Below are the code and all the weights of a small trained network. Each question names an input and a target symbol and asks about switching units off, where a switched-off unit gives its printed mean instead of its output.

import numpy as np


def w(rows, s, z=0):
    codes = np.array(rows[::2]) - 128.0
    scale = np.full(codes.shape[1], s)
    scale[-1] = z or s
    return codes * scale


def norm(h):
    return h / np.sqrt((h * h).mean(-1, keepdims=True) + 1e-5)


def f(y):
    return np.maximum(y, 0)


def softmax(a):
    e = np.exp(a - a.max(-1, keepdims=True))
    return e / e.sum(-1, keepdims=True)


def log_softmax(a):
    a = a - a.max(-1, keepdims=True)
    return a - np.log(np.exp(a).sum(-1, keepdims=True))


def net(x, mask):
    ids = ['αγεζηθλμτψ'.index(c) for c in x.split()]
    T = len(ids)
    res = E[ids] + P[:T]
    q, k, v = (norm(res) @ M[0].T for M in (Q, K, V))
    z = softmax(np.where(np.tri(T) > 0, q @ k.T / 2**0.5, -1e9)) @ v
    res = res + np.where(mask[0], z, O[0][:, -1]) @ O[0][:, :-1]
    y = f(norm(res) @ A[0][:, :-1].T + A[0][:, -1])
    res = res + np.where(mask[1:9], y, B[0][:, -1]) @ B[0][:, :-1]
    return log_softmax(norm(res)[-1] @ U[:, :-1].T + U[:, -1])


Q, K, V, O, A, B = {}, {}, {}, {}, {}, {}
E = w([
[81,122,186,140],'α',
[67,127,151,84],'γ',
[62,110,150,109],'ε',
[186,187,41,250],'ζ',
[77,140,100,88],'η',
[65,187,119,67],'θ',
[17,163,91,105],'λ',
[117,226,187,70],'μ',
[120,218,150,48],'τ',
[195,171,164,49],'ψ',
],0.014)
P = w([
[198,125,112,255],'0',
[19,118,251,112],'1',
[74,140,140,95],'2',
[81,149,121,111],'3',
[82,150,120,104],'4',
[85,151,118,97],'5',
[86,152,114,93],'6',
[86,146,118,85],'7',
[80,155,107,95],'8',
[84,156,103,89],'9',
[80,153,100,82],'10',
[87,162,102,85],'11',
],0.0093)
Q[0] = w([
[159,79,134,102],'h0',
[62,254,110,46],'h0',
],0.013)
K[0] = w([
[105,74,156,129],'h0',
[187,202,120,250],'h0',
],0.015)
V[0] = w([
[63,22,78,147],'h0',
[250,12,176,143],'h0',
],0.024)
O[0] = w([
[81,70,53,219,69],'h0',
[152,86,193,254,9],'h0',
],0.02,0.014)
A[0] = w([
[85,119,40,79,226],'n0',
[163,221,158,127,246],'n1',
[152,216,116,173,249],'n2',
[224,36,144,74,35],'n3',
[116,63,200,74,5],'n4',
[124,160,104,68,186],'n5',
[111,78,126,153,141],'n6',
[253,106,137,51,183],'n7',
],0.024,0.003)
B[0] = w([
[183,39,167,114,252],'n0',
[230,110,113,72,210],'n1',
[64,181,114,149,151],'n2',
[130,152,129,218,136],'n3',
[144,172,54,153,149],'n4',
[118,254,51,217,252],'n5',
[18,128,154,124,136],'n6',
[99,35,207,159,213],'n7',
],0.027,0.021)
U = w([
[94,159,150,195,179],'α',
[119,25,137,99,147],'γ',
[92,99,102,174,188],'ε',
[151,201,112,250,2],'ζ',
[146,40,53,141,82],'η',
[97,130,108,26,123],'θ',
[75,146,34,92,134],'λ',
[121,181,178,93,130],'μ',
[123,151,175,77,156],'τ',
[188,87,197,147,145],'ψ',
],0.016,0.0062)

Each question gives the input, a string of symbols that net reads in full, and the target symbol t.
The units are the heads (2 rows each of Q, K, V and O) and the neurons (one row each of A and B). Each row of codes is followed by its name. A weight is (code - 128) times the scale printed after its matrix; where a second scale follows, it is the last column's (O, A, B and U).
mask holds one flag per unit, heads first, then neurons. A switched-off unit (its flag False) gives its mean, the last column of its rows in O or B, instead of its output. The means were averaged over made-up inputs and are rounded, as every weight is.
A unit's drop is (log p(t) with every unit on - log p(t) with that unit switched off) / (log p(t) with every unit on - log p(t) with every unit switched off).
The circuit of an input: a set's keep is (log p(t) with only the set's units on - log p(t) with every unit switched off) / (log p(t) with every unit on - log p(t) with every unit switched off). Starting from all 9 units, units are removed one at a time, each time the one whose removal leaves the highest keep (on an exact tie, the one counted first), for as long as the keep stays at least 0.8.
units of the circuit, in order: the units of the circuit, biggest drop first
top k neurons: the k neurons with the biggest drops, biggest first
drop when u is switched off: that unit's drop, to one decimal
input ψ θ ζ, target ψ: units of the circuit, in order => h0
input η η ψ θ η η ψ ε, target η: top 3 neurons => n0, n7, n1
input ζ η ψ τ θ ζ ε, target ζ: units of the circuit, in order => h0, n0
input ζ ζ ζ ζ λ ψ τ ψ τ ζ μ, target ζ: top 2 neurons => n5, n0
input γ ε η, target γ: units of the circuit, in order => n5, h0
input η ε λ ε μ γ θ θ, target η: units of the circuit, in order => n0, h0
input ζ μ η ζ θ λ ψ, target ζ: units of the circuit, in order => n0, h0
input ζ γ ζ γ θ γ ψ η, target ζ: top 3 neurons => n5, n0, n4
input ζ θ ζ η ψ ψ α ε μ γ η γ, target ζ: top 2 neurons => n0, n5
input ζ η ζ θ θ μ τ ψ, target ζ: top 4 neurons => n0, n3, n4, n5
input α ε γ μ η γ τ λ θ, target α: top 3 neurons => n0, n5, n7
input ε ε γ, target ε: drop when n6 is switched off => 0.0
input ψ ε λ, target ψ: drop when h0 is switched off => 1.1
input γ τ α θ λ ζ, target λ: drop when n1 is switched off => 0.1
input ζ ψ η η γ τ ζ λ λ, target ζ: drop when h0 is switched off => 0.4
input ζ γ ζ α ζ μ ζ ε η η τ, target ζ: units of the circuit, in order => n5
